Below is a small trained network, with its code and all its weights. Each question gives an input and a class and asks what happens when units are switched off, that is, made to give their printed mean instead of their output.

import numpy as np


def w(rows, s, z=0):
    codes = np.array(rows[::2]) - 128.0
    scale = np.full(codes.shape[1], s)
    scale[-1] = z or s
    return codes * scale


def f(y):
    return np.maximum(y, 0)


def log_softmax(a):
    a = a - a.max(-1, keepdims=True)
    return a - np.log(np.exp(a).sum(-1, keepdims=True))


def net(x, mask):
    res = np.array(x, float).reshape(1, 8) / 4 @ E
    y = f(res @ A[0][:, :-1].T + A[0][:, -1])
    res = res + np.where(mask, y, B[0][:, -1]) @ B[0][:, :-1]
    return log_softmax(res[-1] @ U[:, :-1].T + U[:, -1])


A, B = {}, {}
E = w([
[52,225,148,125,56,137,2,125,162],'x0',
[132,159,148,114,162,115,131,110,170],'x1',
[140,138,102,108,119,154,131,165,107],'x2',
[203,106,243,134,198,138,75,144,76],'x3',
[91,197,212,89,49,195,196,128,177],'x4',
[132,160,131,143,141,100,148,185,175],'x5',
[183,175,98,86,142,145,123,115,132],'x6',
[114,90,135,131,102,122,125,105,80],'x7',
],0.0082)
A[0] = w([
[174,78,153,102,180,136,122,172,89,90],'n0',
[148,171,158,85,163,141,98,156,76,251],'n1',
[141,110,90,123,136,112,230,86,137,217],'n2',
[140,128,206,95,139,134,91,148,126,204],'n3',
[137,144,120,148,107,121,82,99,119,223],'n4',
[109,158,190,94,152,116,174,158,112,99],'n5',
[143,124,159,143,131,159,111,102,125,139],'n6',
[160,100,121,160,251,112,116,142,115,136],'n7',
[106,103,136,127,183,170,143,109,118,67],'n8',
[118,123,61,123,151,70,62,132,138,187],'n9',
[83,155,127,129,53,169,124,118,188,70],'n10',
],0.011,0.0021)
B[0] = w([
[189,114,114,184,144,96,61,116,46,225],'n0',
[91,78,128,121,118,88,128,171,173,198],'n1',
[44,49,176,125,80,163,131,243,165,239],'n2',
[113,80,128,140,123,184,100,157,157,204],'n3',
[95,165,170,101,124,184,135,213,120,172],'n4',
[137,123,148,138,121,183,57,107,126,179],'n5',
[95,53,196,89,132,102,102,95,160,162],'n6',
[166,148,3,172,103,106,68,63,89,255],'n7',
[79,158,96,126,173,106,163,79,136,163],'n8',
[54,62,194,114,113,168,189,210,191,207],'n9',
[166,210,119,134,71,26,146,95,84,220],'n10',
],0.0083,0.0098)
U = w([
[129,1,144,136,118,202,106,198,175,219],'0',
[78,108,195,113,59,203,150,208,155,189],'1',
[183,168,111,142,85,31,112,52,58,4],'2',
],0.0075,0.0015)

Each question gives the input, the list of numbers given to net, and the class t.
The units are the neurons (one row each of A and B). Each row of codes is followed by its name. A weight is (code - 128) times the scale printed after its matrix; where a second scale follows, it is the last column's (A, B and U).
mask holds one flag per neuron, in row order. A switched-off neuron (its flag False) gives its mean, the last column of its row in B, instead of its output. The means were averaged over made-up inputs and are rounded, as every weight is.
A unit's drop is (log p(t) with every unit on - log p(t) with that unit switched off) / (log p(t) with every unit on - log p(t) with every unit switched off).
The circuit of an input: a set's keep is (log p(t) with only the set's units on - log p(t) with every unit switched off) / (log p(t) with every unit on - log p(t) with every unit switched off). Starting from all 11 units, units are removed one at a time, each time the one whose removal leaves the highest keep (on an exact tie, the one counted first), for as long as the keep stays at least 0.8.
circuit, biggest first: the units of the circuit, biggest drop first
top k neurons: the k neurons with the biggest drops, biggest first
drop of u: that unit's drop, to one decimal
input [-6,-3,4,3,-1,-7,7,-4], class 2: top 3 neurons : (n7 n0 n9)
input [7,7,4,-6,6,-1,-5,4], class 2: circuit, biggest first : (n10)
input [-6,-5,-8,7,0,5,5,5], class 2: top 2 neurons : (n7 n0)
input [1,-2,8,-6,-8,3,4,1], class 1: circuit, biggest first : (n9 n0)
input [-5,-8,-3,3,0,2,-6,-6], class 2: circuit, biggest first : (n9 n7)
input [2,-6,0,-6,3,5,-3,6], class 2: top 2 neurons : (n10 n9)
input [4,-6,-1,0,1,7,-6,6], class 2: top 3 neurons : (n2 n9 n10)
input [6,-3,7,-8,1,7,-6,-5], class 2: top 2 neurons : (n10 n2)
input [3,7,-2,-4,-5,0,4,2], class 1: drop of n4 : 0.1
input [2,-1,-7,-7,-8,-7,-6,1], class 1: drop of n0 : 0.2
input [-6,0,4,1,-2,-1,0,7], class 2: drop of n9 : 0.5
